Below are the code and all the weights of a small trained network. Each question names an input and a target symbol and asks about switching units off, where a switched-off unit gives its printed mean instead of its output.

import numpy as np


def w(rows, s, z=0):
    codes = np.array(rows[::2]) - 128.0
    scale = np.full(codes.shape[1], s)
    scale[-1] = z or s
    return codes * scale


def f(y):
    return np.maximum(y, 0)


def softmax(a):
    e = np.exp(a - a.max(-1, keepdims=True))
    return e / e.sum(-1, keepdims=True)


def log_softmax(a):
    a = a - a.max(-1, keepdims=True)
    return a - np.log(np.exp(a).sum(-1, keepdims=True))


def net(x, mask):
    ids = ['ΘΛΞΨΩαβγεζημστ'.index(c) for c in x.split()]
    T = len(ids)
    res = E[ids] + P[:T]
    r = res
    for j in range(2):
        rows = slice(3 * j, 3 * j + 3)
        q, k, v = (r @ M[0][rows].T for M in (Q, K, V))
        z = softmax(np.where(np.tri(T) > 0, q @ k.T / 3**0.5, -1e9)) @ v
        o = O[0][rows]
        res = res + np.where(mask[j], z, o[:, -1]) @ o[:, :-1]
    y = f(res @ A[0][:, :-1].T + A[0][:, -1])
    res = res + np.where(mask[2:6], y, B[0][:, -1]) @ B[0][:, :-1]
    return log_softmax(res[-1] @ U[:, :-1].T + U[:, -1])


Q, K, V, O, A, B = {}, {}, {}, {}, {}, {}
E = w([
[135,151,85,176,46,182],'Θ',
[216,34,35,73,81,177],'Λ',
[126,51,110,174,144,36],'Ξ',
[214,126,231,151,116,221],'Ψ',
[143,88,87,200,101,86],'Ω',
[129,97,114,70,102,97],'α',
[144,121,72,215,113,118],'β',
[200,232,147,205,204,144],'γ',
[147,86,89,212,90,98],'ε',
[2,138,166,77,181,29],'ζ',
[130,197,97,164,64,106],'η',
[112,143,73,214,85,102],'μ',
[209,230,22,122,31,108],'σ',
[45,100,232,88,212,197],'τ',
],0.0091)
P = w([
[240,96,33,58,254,61],'0',
[134,124,130,212,76,173],'1',
[129,107,153,189,53,141],'2',
[125,98,130,217,78,156],'3',
[122,80,144,206,65,134],'4',
[126,78,141,207,70,132],'5',
[132,71,120,215,86,129],'6',
[128,70,117,223,84,127],'7',
[141,64,117,210,98,124],'8',
],0.0061)
Q[0] = w([
[1,182,224,21,190,161],'H1',
[195,171,169,27,189,193],'H1',
[54,65,59,211,71,65],'H1',
[22,166,206,59,171,209],'H2',
[43,94,150,192,65,120],'H2',
[227,193,101,83,160,105],'H2',
],0.0071)
K[0] = w([
[19,67,248,231,51,86],'H1',
[83,129,199,216,19,229],'H1',
[156,130,40,77,221,40],'H1',
[77,82,253,239,111,126],'H2',
[126,27,118,40,205,49],'H2',
[128,204,104,195,29,184],'H2',
],0.0066)
V[0] = w([
[53,24,160,182,227,10],'H1',
[63,181,176,64,122,75],'H1',
[210,200,44,225,105,61],'H1',
[101,194,96,221,121,176],'H2',
[28,222,152,123,148,103],'H2',
[137,2,192,60,157,119],'H2',
],0.0068)
O[0] = w([
[22,253,13,22,120,176,221],'H1',
[221,179,70,179,219,241,50],'H1',
[99,218,220,152,105,47,253],'H1',
[210,202,88,120,5,38,99],'H2',
[240,187,90,152,173,147,37],'H2',
[52,68,131,28,175,227,147],'H2',
],0.0063,0.0036)
A[0] = w([
[202,35,21,122,30,143,214],'N1',
[22,211,43,95,113,29,94],'N2',
[152,193,244,170,205,111,252],'N3',
[147,66,168,176,2,140,244],'N4',
],0.0064,0.0034)
B[0] = w([
[198,83,51,1,157,102,181],'N1',
[116,246,155,66,38,145,212],'N2',
[181,178,172,190,181,227,179],'N3',
[137,50,133,206,186,75,255],'N4',
],0.0068,0.0086)
U = w([
[115,207,169,121,118,75,113],'Θ',
[215,38,20,34,98,135,182],'Λ',
[175,103,100,179,136,80,248],'Ξ',
[223,88,232,192,173,197,42],'Ψ',
[87,169,160,112,61,93,56],'Ω',
[133,162,160,160,97,100,32],'α',
[112,83,60,159,148,95,124],'β',
[222,252,128,219,188,176,196],'γ',
[74,184,133,118,69,96,63],'ε',
[40,254,146,32,96,174,43],'ζ',
[177,208,43,108,111,220,168],'η',
[33,78,177,138,148,114,4],'μ',
[228,234,71,143,29,23,56],'σ',
[41,91,152,131,237,212,236],'τ',
],0.0064,0.0041)

Each question gives the input, a string of symbols that net reads in full, and the target symbol t.
The units are the heads (3 rows each of Q, K, V and O) and the neurons (one row each of A and B). Each row of codes is followed by its name. A weight is (code - 128) times the scale printed after its matrix; where a second scale follows, it is the last column's (O, A, B and U).
mask holds one flag per unit, heads first, then neurons. A switched-off unit (its flag False) gives its mean, the last column of its rows in O or B, instead of its output. The means were averaged over made-up inputs and are rounded, as every weight is.
A unit's drop is (log p(t) with every unit on - log p(t) with that unit switched off) / (log p(t) with every unit on - log p(t) with every unit switched off).
The circuit of an input: a set's keep is (log p(t) with only the set's units on - log p(t) with every unit switched off) / (log p(t) with every unit on - log p(t) with every unit switched off). Starting from all 6 units, units are removed one at a time, each time the one whose removal leaves the highest keep (on an exact tie, the one counted first), for as long as the keep stays at least 0.8.
units of the circuit, in order: the units of the circuit, biggest drop first
unit that matters most: the unit with the biggest drop
k most important neurons: the k neurons with the biggest drops, biggest first
which heads matter: for each layer, one digit per head in row order, 1 if its drop is at least 0.15 and else 0, layers parted by /
drop of u: that unit's drop, to one decimal
input τ ε γ ζ γ σ α, target Λ: units of the circuit, in order => [H1; N1; N3]
input η ζ β, target γ: 2 most important neurons => [N3; N1]
input Ξ ζ Θ τ β τ η μ Ξ, target ζ: 2 most important neurons => [N2; N4]
input ζ Ξ β μ β, target η: units of the circuit, in order => [H1]
input τ ε η η μ α Ω, target Λ: units of the circuit, in order => [H1; N1]
input Θ α Ψ Ω Θ, target Ξ: units of the circuit, in order => [H1; N4; N2]
input σ Λ ε τ γ Ψ τ β, target Ψ: units of the circuit, in order => [H1; N3]
input σ ζ ε μ, target Ψ: 3 most important neurons => [N3; N4; N2]
input σ α ζ Ω ε, target Ψ: units of the circuit, in order => [H1; N3]
input Λ Ψ η ζ ζ ε, target μ: units of the circuit, in order => [H2; H1]
input Ξ Ξ Ξ Ξ τ Ω ε, target ζ: units of the circuit, in order => [H1; N2]
input α β Ω, target τ: which heads matter => 01
input τ Ψ Θ Ξ, target Λ: which heads matter => 10
input ζ μ α τ ε Λ, target Λ: unit that matters most => N1
input τ τ Ψ ζ, target ζ: which heads matter => 00
input Θ σ τ Θ σ α, target Ξ: which heads matter => 11
input τ μ η, target Λ: drop of N1 => 0.3
input γ η Ξ σ, target σ: drop of H2 => 0.7
input Ξ μ ζ σ Θ α, target ζ: drop of N4 => 0.2
input ζ ε σ Ξ, target η: unit that matters most => H1
